Here is a tiny trained network, its code and every weight. The questions are about switching its units off for an input and a target symbol, where a switched-off unit gives its printed mean instead of its output.

import numpy as np


def w(rows, s, z=0):
    codes = np.array(rows[::2]) - 128.0
    scale = np.full(codes.shape[1], s)
    scale[-1] = z or s
    return codes * scale


def norm(h):
    return h / np.sqrt((h * h).mean(-1, keepdims=True) + 1e-5)


def f(y):
    return np.maximum(y, 0)


def softmax(a):
    e = np.exp(a - a.max(-1, keepdims=True))
    return e / e.sum(-1, keepdims=True)


def log_softmax(a):
    a = a - a.max(-1, keepdims=True)
    return a - np.log(np.exp(a).sum(-1, keepdims=True))


def net(x, mask):
    ids = ['βγηθμξψω'.index(c) for c in x.split()]
    T = len(ids)
    res = E[ids] + P[:T]
    r = norm(res)
    for j in range(3):
        rows = slice(4 * j, 4 * j + 4)
        q, k, v = (r @ M[0][rows].T for M in (Q, K, V))
        z = softmax(np.where(np.tri(T) > 0, q @ k.T / 4**0.5, -1e9)) @ v
        o = O[0][rows]
        res = res + np.where(mask[j], z, o[:, -1]) @ o[:, :-1]
    y = f(norm(res) @ A[0][:, :-1].T + A[0][:, -1])
    res = res + np.where(mask[3:11], y, B[0][:, -1]) @ B[0][:, :-1]
    return log_softmax(norm(res)[-1] @ U[:, :-1].T + U[:, -1])


Q, K, V, O, A, B = {}, {}, {}, {}, {}, {}
E = w([
[117,29,122,167],'β',
[182,134,193,107],'γ',
[152,143,132,33],'η',
[151,134,72,6],'θ',
[197,161,108,55],'μ',
[135,123,188,67],'ξ',
[207,78,112,171],'ψ',
[111,152,128,78],'ω',
],0.016)
P = w([
[104,121,137,156],'0',
[127,38,209,44],'1',
[242,76,117,55],'2',
[101,152,122,150],'3',
[123,49,218,47],'4',
[251,109,98,120],'5',
[100,174,112,168],'6',
[117,67,213,59],'7',
[235,138,89,161],'8',
[101,194,114,166],'9',
],0.019)
Q[0] = w([
[69,111,162,155],'H0',
[24,128,187,145],'H0',
[233,113,126,117],'H0',
[19,119,178,74],'H0',
[54,138,135,144],'H1',
[20,121,189,194],'H1',
[114,129,71,171],'H1',
[47,82,117,114],'H1',
[177,152,156,16],'H2',
[220,156,8,113],'H2',
[168,140,27,175],'H2',
[157,144,107,85],'H2',
],0.014)
K[0] = w([
[112,67,156,130],'H0',
[136,47,186,80],'H0',
[129,225,140,157],'H0',
[52,58,157,32],'H0',
[145,119,185,89],'H1',
[141,100,245,95],'H1',
[170,101,113,119],'H1',
[120,54,147,81],'H1',
[114,155,155,8],'H2',
[99,235,70,121],'H2',
[101,212,27,202],'H2',
[127,161,108,47],'H2',
],0.016)
V[0] = w([
[229,16,74,54],'H0',
[85,106,85,233],'H0',
[165,136,174,153],'H0',
[136,199,1,135],'H0',
[127,199,156,200],'H1',
[126,104,212,143],'H1',
[38,245,139,180],'H1',
[130,157,235,134],'H1',
[198,82,94,80],'H2',
[209,143,131,146],'H2',
[97,190,183,142],'H2',
[237,113,222,136],'H2',
],0.0089)
O[0] = w([
[94,163,209,206,224],'H0',
[212,3,94,109,2],'H0',
[180,131,74,160,139],'H0',
[228,169,248,58,158],'H0',
[160,97,163,70,105],'H1',
[161,188,207,138,88],'H1',
[75,81,201,73,80],'H1',
[153,162,243,119,108],'H1',
[242,82,65,114,222],'H2',
[219,183,150,162,157],'H2',
[85,171,192,98,104],'H2',
[228,153,196,105,190],'H2',
],0.0065,0.0061)
A[0] = w([
[70,73,166,212,74],'N0',
[147,88,228,179,2],'N1',
[51,195,152,209,87],'N2',
[143,136,107,250,120],'N3',
[184,193,58,182,119],'N4',
[155,165,197,106,187],'N5',
[165,91,158,208,34],'N6',
[50,191,63,134,53],'N7',
],0.015,0.0086)
B[0] = w([
[123,174,222,204,142],'N0',
[154,11,2,162,142],'N1',
[191,18,164,87,157],'N2',
[88,144,148,58,165],'N3',
[11,135,124,127,200],'N4',
[85,164,116,147,245],'N5',
[194,212,145,85,144],'N6',
[204,186,34,128,151],'N7',
],0.014,0.012)
U = w([
[150,145,131,208,159],'β',
[102,90,5,178,213],'γ',
[37,172,109,159,83],'η',
[2,50,62,47,77],'θ',
[200,205,172,52,1],'μ',
[62,85,120,168,189],'ξ',
[222,60,74,117,160],'ψ',
[100,5,180,36,220],'ω',
],0.0098,0.0042)

Each question gives the input, a string of symbols that net reads in full, and the target symbol t.
The units are the heads (4 rows each of Q, K, V and O) and the neurons (one row each of A and B). Each row of codes is followed by its name. A weight is (code - 128) times the scale printed after its matrix; where a second scale follows, it is the last column's (O, A, B and U).
mask holds one flag per unit, heads first, then neurons. A switched-off unit (its flag False) gives its mean, the last column of its rows in O or B, instead of its output. The means were averaged over made-up inputs and are rounded, as every weight is.
A unit's drop is (log p(t) with every unit on - log p(t) with that unit switched off) / (log p(t) with every unit on - log p(t) with every unit switched off).
The circuit of an input: a set's keep is (log p(t) with only the set's units on - log p(t) with every unit switched off) / (log p(t) with every unit on - log p(t) with every unit switched off). Starting from all 11 units, units are removed one at a time, each time the one whose removal leaves the highest keep (on an exact tie, the one counted first), for as long as the keep stays at least 0.8.
units of the circuit, in order: the units of the circuit, biggest drop first
most important unit: the unit with the biggest drop
top k neurons: the k neurons with the biggest drops, biggest first
which heads matter: for each layer, one digit per head in row order, 1 if its drop is at least 0.15 and else 0, layers parted by /
input ψ ψ ω, target ψ: which heads matter	100
input η ξ ω, target η: most important unit	H0
input μ η μ μ ξ ψ ω, target θ: units of the circuit, in order	(N2, H0)
input γ μ θ, target γ: which heads matter	110
input η ξ ψ, target η: which heads matter	110
input θ ω ω μ ω θ ψ θ η, target ψ: which heads matter	100
input θ η μ μ μ ω γ β ξ, target γ: which heads matter	100
input θ β η, target θ: units of the circuit, in order	(H1, H2, H0, N7)
input μ γ γ β ξ, target ξ: units of the circuit, in order	(H0, N0)
input ψ μ ψ ω, target θ: which heads matter	100
input γ ω ω, target γ: which heads matter	000
input β μ μ θ μ, target μ: which heads matter	101
input θ θ ω θ μ ψ, target θ: which heads matter	011
input γ θ μ θ μ μ, target θ: units of the circuit, in order	(N4, H2)
input ψ μ ψ ω ψ η, target ω: which heads matter	111
input μ θ μ θ ω μ η μ μ, target η: units of the circuit, in order	(N4)
input β μ γ ω ω ψ, target ω: which heads matter	111
input ψ η ψ ω μ ψ θ θ μ, target θ: units of the circuit, in order	(H2, N4)
input ξ μ μ μ ω γ ψ μ γ, target ψ: which heads matter	110
input η μ μ, target η: units of the circuit, in order	(H0, N4, H1)
input θ ψ ψ, target θ: most important unit	H1
input μ ξ μ μ ψ, target ψ: units of the circuit, in order	(N1, N4)
input ω γ μ, target ω: units of the circuit, in order	(H2, H1)
input μ ψ β ψ η, target η: top 2 neurons	(N2, N5)
